Moves between nodes:
τ: z370->z457, z658->z947, z337->z180, z334->z913, z924->z95, z731->z380, z352->z499, z560->z683, z191->z337, z333->z693, z662->z313, z708->z796, z947->z232, z570->z219, z913->z244, z457->z890, z880->z334, z890->z204, z244->z708, z187->z197, z915->z658, z991->z423, z423->z164, z299->z21, z683->z106, z302->z54, z158->z560, z877->z636, z21->z880, z219->z299, z659->z570, z180->z600, z796->z352, z197->z877, z636->z80, z693->z302, z54->z915, z164->z823, z313->z779, z655->z659, z779->z991, z204->z662, z600->z187, z499->z924, z232->z370, z80->z655, z380->z158, z823->z731, z95->z191, z106->z333
ψ: z370->z600, z658->z877, z337->z890, z334->z380, z924->z313, z731->z913, z352->z991, z560->z21, z191->z204, z333->z570, z662->z95, z708->z164, z947->z197, z570->z333, z913->z731, z457->z180, z880->z158, z890->z337, z244->z823, z187->z232, z915->z636, z991->z352, z423->z796, z299->z683, z683->z299, z302->z655, z158->z880, z877->z658, z21->z560, z219->z106, z659->z693, z180->z457, z796->z423, z197->z947, z636->z915, z693->z659, z54->z80, z164->z708, z313->z924, z655->z302, z779->z499, z204->z191, z600->z370, z499->z779, z232->z187, z80->z54, z380->z334, z823->z244, z95->z662, z106->z219

In the rows, zero is written as 505.

The rows follow the links: the fewer symbols apart two nodes are, the more alike their rows tend to be.

Named rows; a name shown again gets a slightly different row:
z659 -> 295 460 617 414 894 591 533 339 814 623 505 662 616 610 234 508 636 272 276 510 635 558 427 644 506 699 444 691 717 440 223 556 528 430 534 868 555 463 600 407 333 635 443 278 410 513 513 327
z219 -> 290 385 698 575 776 443 682 428 768 614 639 628 459 590 216 544 345 354 318 581 605 581 445 532 307 608 427 624 477 531 483 269 493 309 698 633 584 471 694 374 406 732 562 336 242 224 492 411
z683 -> 686 546 431 504 225 263 711 583 220 581 625 242 342 329 636 548 324 569 665 562 593 519 606 324 250 346 457 380 367 629 624 360 464 484 573 191 423 535 413 410 579 626 652 727 535 328 503 810
z658 -> 369 475 688 469 674 707 35 284 650 563 438 584 728 664 493 448 749 714 295 323 209 656 578 669 580 674 482 506 590 478 595 493 589 685 160 662 599 524 451 630 661 417 426 351 561 598 498 553
z232 -> 162 317 802 622 784 631 313 381 645 494 545 784 458 675 423 551 608 722 291 369 216 534 527 716 325 617 656 387 446 461 840 406 619 513 379 356 545 531 481 552 606 548 551 359 455 382 562 575
z560 -> 502 474 617 530 312 310 779 531 279 605 737 267 355 329 533 526 307 574 575 527 603 572 611 357 202 395 443 403 371 647 688 240 469 424 599 203 437 496 450 388 496 671 700 657 484 286 468 851
z423 -> 526 517 417 309 565 605 538 464 714 499 356 486 648 563 328 511 546 191 406 496 639 580 460 492 793 591 443 725 674 517 104 619 430 508 565 907 564 451 685 475 301 440 354 327 461 614 407 176
z204 -> 443 407 346 784 564 420 761 788 466 368 509 780 292 492 602 573 413 471 632 667 552 215 320 502 397 322 675 281 371 327 655 662 561 379 824 219 463 528 475 471 529 555 518 680 496 498 676 416
z947 -> 243 392 784 528 701 684 144 339 703 520 486 721 619 683 432 485 701 729 283 332 231 581 574 685 513 698 569 505 548 475 746 417 537 525 205 528 539 525 405 628 652 459 505 274 493 526 562 569
z352 -> 662 729 483 238 517 563 218 205 440 589 422 269 707 386 535 400 739 639 415 422 541 631 623 474 640 648 344 627 720 594 294 501 467 649 119 908 492 556 364 508 472 490 471 437 670 640 412 645
z21 -> 467 374 595 637 383 352 797 601 532 597 646 472 336 524 427 583 178 377 509 599 535 556 457 386 280 443 461 549 230 640 639 192 391 379 821 242 545 490 748 398 508 689 576 537 301 249 453 529
z333 -> 860 661 265 454 182 324 517 568 220 461 516 240 514 292 767 435 413 645 847 603 606 438 561 295 581 364 430 358 476 572 437 548 490 606 507 401 473 579 397 501 592 423 527 773 618 589 504 733
z191 -> 339 415 746 721 678 462 327 394 619 663 652 739 572 601 581 483 494 793 499 503 296 574 509 600 334 568 555 318 387 493 937 301 574 487 380 361 633 594 449 545 763 619 540 510 436 330 605 718

Each walk starts at a row. The symbols on each line, taken left to right, move it on to the next node.
Each answer is a row, close to the row of the node it stands for.
---
695 692 412 343 446 588 101 330 512 499 363 370 761 535 624 392 655 677 584 416 441 625 612 549 793 601 425 540 644 531 361 593 487 742 173 813 570 518 414 628 609 280 403 462 644 731 508 504
ψ τ τ ψ
847 711 222 384 185 418 346 520 241 492 389 252 633 335 752 401 516 663 785 562 592 509 563 368 722 369 380 401 541 580 402 598 507 681 368 639 502 522 355 517 606 317 399 729 647 712 542 642
τ τ ψ τ ψ
800 719 253 408 331 479 161 412 439 528 394 316 720 385 691 423 577 682 689 531 441 562 589 479 782 529 390 448 611 543 353 595 469 720 207 759 517 558 339 589 597 302 379 624 625 707 504 623
---
315 457 733 583 742 498 219 258 659 661 642 660 627 613 490 432 605 831 381 508 328 628 550 611 379 691 486 344 510 552 771 248 573 520 277 555 608 581 378 525 763 572 568 439 462 374 575 755
ψ ψ ψ τ ψ
360 567 695 456 756 505 123 197 620 640 614 510 699 512 463 391 686 759 359 426 398 715 587 612 391 699 407 429 631 583 546 321 527 571 142 769 552 587 346 520 635 556 550 385 555 382 516 727
ψ τ τ τ τ
467 524 579 264 639 649 510 330 745 597 410 457 677 530 257 500 554 213 257 448 628 625 498 565 657 657 368 811 652 510 132 515 434 491 461 861 548 444 729 494 305 503 401 222 441 577 321 263
---
320 427 782 357 537 477 628 343 524 658 684 305 381 517 244 541 409 469 257 378 564 683 637 471 226 595 368 702 474 652 574 132 445 354 545 425 526 462 646 417 454 717 656 312 394 245 323 619
ψ ψ ψ τ τ
810 642 314 280 103 442 584 591 188 459 392 129 455 271 623 462 526 390 645 488 661 528 604 282 645 335 402 608 548 595 291 562 421 642 469 527 407 471 500 515 448 393 510 637 652 669 330 602
τ τ τ τ
477 649 568 310 609 573 140 164 518 629 481 333 734 446 479 349 747 707 319 392 483 725 625 542 566 710 358 563 694 572 403 450 495 626 155 840 540 550 315 522 514 530 517 405 609 544 428 705
---
312 455 807 325 583 523 583 336 684 686 557 352 501 571 190 524 477 350 204 370 590 712 577 476 372 721 389 801 548 682 442 223 434 439 513 639 519 407 773 450 352 607 551 244 398 329 280 478
τ τ ψ τ τ
825 653 354 364 34 436 690 666 226 492 493 114 414 322 649 502 347 393 702 540 623 503 663 223 572 348 462 566 426 638 393 509 389 563 626 313 441 490 572 527 471 440 545 652 562 543 367 547
ψ τ ψ
772 523 382 504 83 361 790 704 238 444 504 218 326 409 618 583 208 394 640 575 564 506 599 254 456 297 442 539 306 615 538 411 434 479 760 215 447 469 629 476 470 475 600 717 459 464 433 556
---
375 521 508 397 796 602 522 362 727 538 404 647 631 540 271 484 715 314 316 462 689 488 434 641 612 684 487 696 789 382 137 692 535 465 518 905 463 424 531 461 259 530 405 277 505 633 479 234
τ τ τ ψ
803 653 305 508 178 316 603 601 166 511 549 235 450 312 702 475 343 609 814 614 601 501 555 319 427 381 448 381 418 639 586 376 449 546 561 327 462 579 392 489 554 550 601 762 578 448 521 762
ψ ψ ψ τ
363 370 687 599 612 359 747 529 659 625 661 596 413 562 294 574 261 351 448 592 572 606 433 502 263 558 461 572 314 595 619 223 438 273 786 382 610 483 799 388 473 717 571 412 231 168 487 473
---
233 308 631 791 658 430 574 599 529 437 603 843 284 589 499 599 465 634 444 482 364 343 431 628 241 433 714 285 360 407 881 505 615 408 580 154 479 521 449 495 625 632 604 578 475 370 650 563
ψ ψ τ τ τ
569 431 317 741 470 416 727 791 410 336 447 731 335 512 619 641 417 382 751 720 585 225 318 470 564 285 622 348 451 374 454 736 568 440 788 359 428 523 488 486 452 487 463 651 516 565 664 319
τ ψ ψ τ τ
639 618 300 410 525 565 557 589 683 449 367 507 609 509 379 549 556 180 509 617 708 525 419 491 804 512 470 731 661 481 126 701 466 530 569 848 505 447 668 503 301 397 295 419 479 651 466 154
---
380 342 514 797 621 467 717 672 479 377 582 807 287 545 531 596 462 595 608 569 458 266 395 542 286 304 701 232 357 360 762 570 607 346 688 79 437 554 472 460 552 618 581 623 501 360 641 502
τ τ τ τ
659 572 155 501 477 519 648 689 565 399 337 539 490 488 457 536 484 208 690 612 665 409 358 500 780 423 511 573 608 438 149 814 481 521 705 717 534 408 614 518 335 385 350 521 492 685 532 165
ψ τ ψ ψ ψ
690 494 187 654 474 459 802 741 493 354 384 632 435 497 564 549 452 275 722 678 647 269 283 457 656 365 579 446 506 358 318 823 558 520 731 523 497 445 546 446 372 423 356 638 498 629 618 217
---
190 303 750 710 688 535 452 531 635 469 634 815 383 675 490 541 578 720 354 430 314 435 472 696 247 493 707 317 417 392 890 448 617 410 530 201 486 550 423 565 650 618 560 445 461 366 612 604
ψ τ
582 433 416 724 332 513 588 816 374 319 494 706 333 623 702 638 420 552 704 525 324 237 412 499 544 298 695 280 331 396 750 735 575 536 650 97 416 542 473 572 638 358 493 632 541 599 589 381
ψ ψ τ τ τ
539 503 284 422 554 681 549 611 566 369 286 608 532 499 508 499 711 333 503 476 571 304 441 547 756 478 622 577 723 311 195 951 576 528 484 676 323 440 475 566 313 353 340 409 647 823 527 188
---
442 498 390 327 702 697 514 497 637 417 347 608 599 525 386 553 715 298 405 438 645 402 444 597 705 590 532 647 804 326 131 796 537 516 472 852 422 494 438 470 271 456 348 310 580 694 526 221
τ ψ τ τ
532 583 597 375 559 681 39 296 574 584 396 450 755 585 548 422 726 713 372 376 333 686 622 604 756 646 465 552 644 545 455 574 472 679 115 783 553 530 420 642 637 338 400 389 597 674 488 507
τ τ τ τ ψ
491 409 448 815 404 469 538 746 436 358 512 728 320 601 680 584 390 635 643 573 324 343 437 537 459 333 772 269 259 445 882 571 557 478 610 103 527 539 509 589 676 405 521 652 438 479 672 515
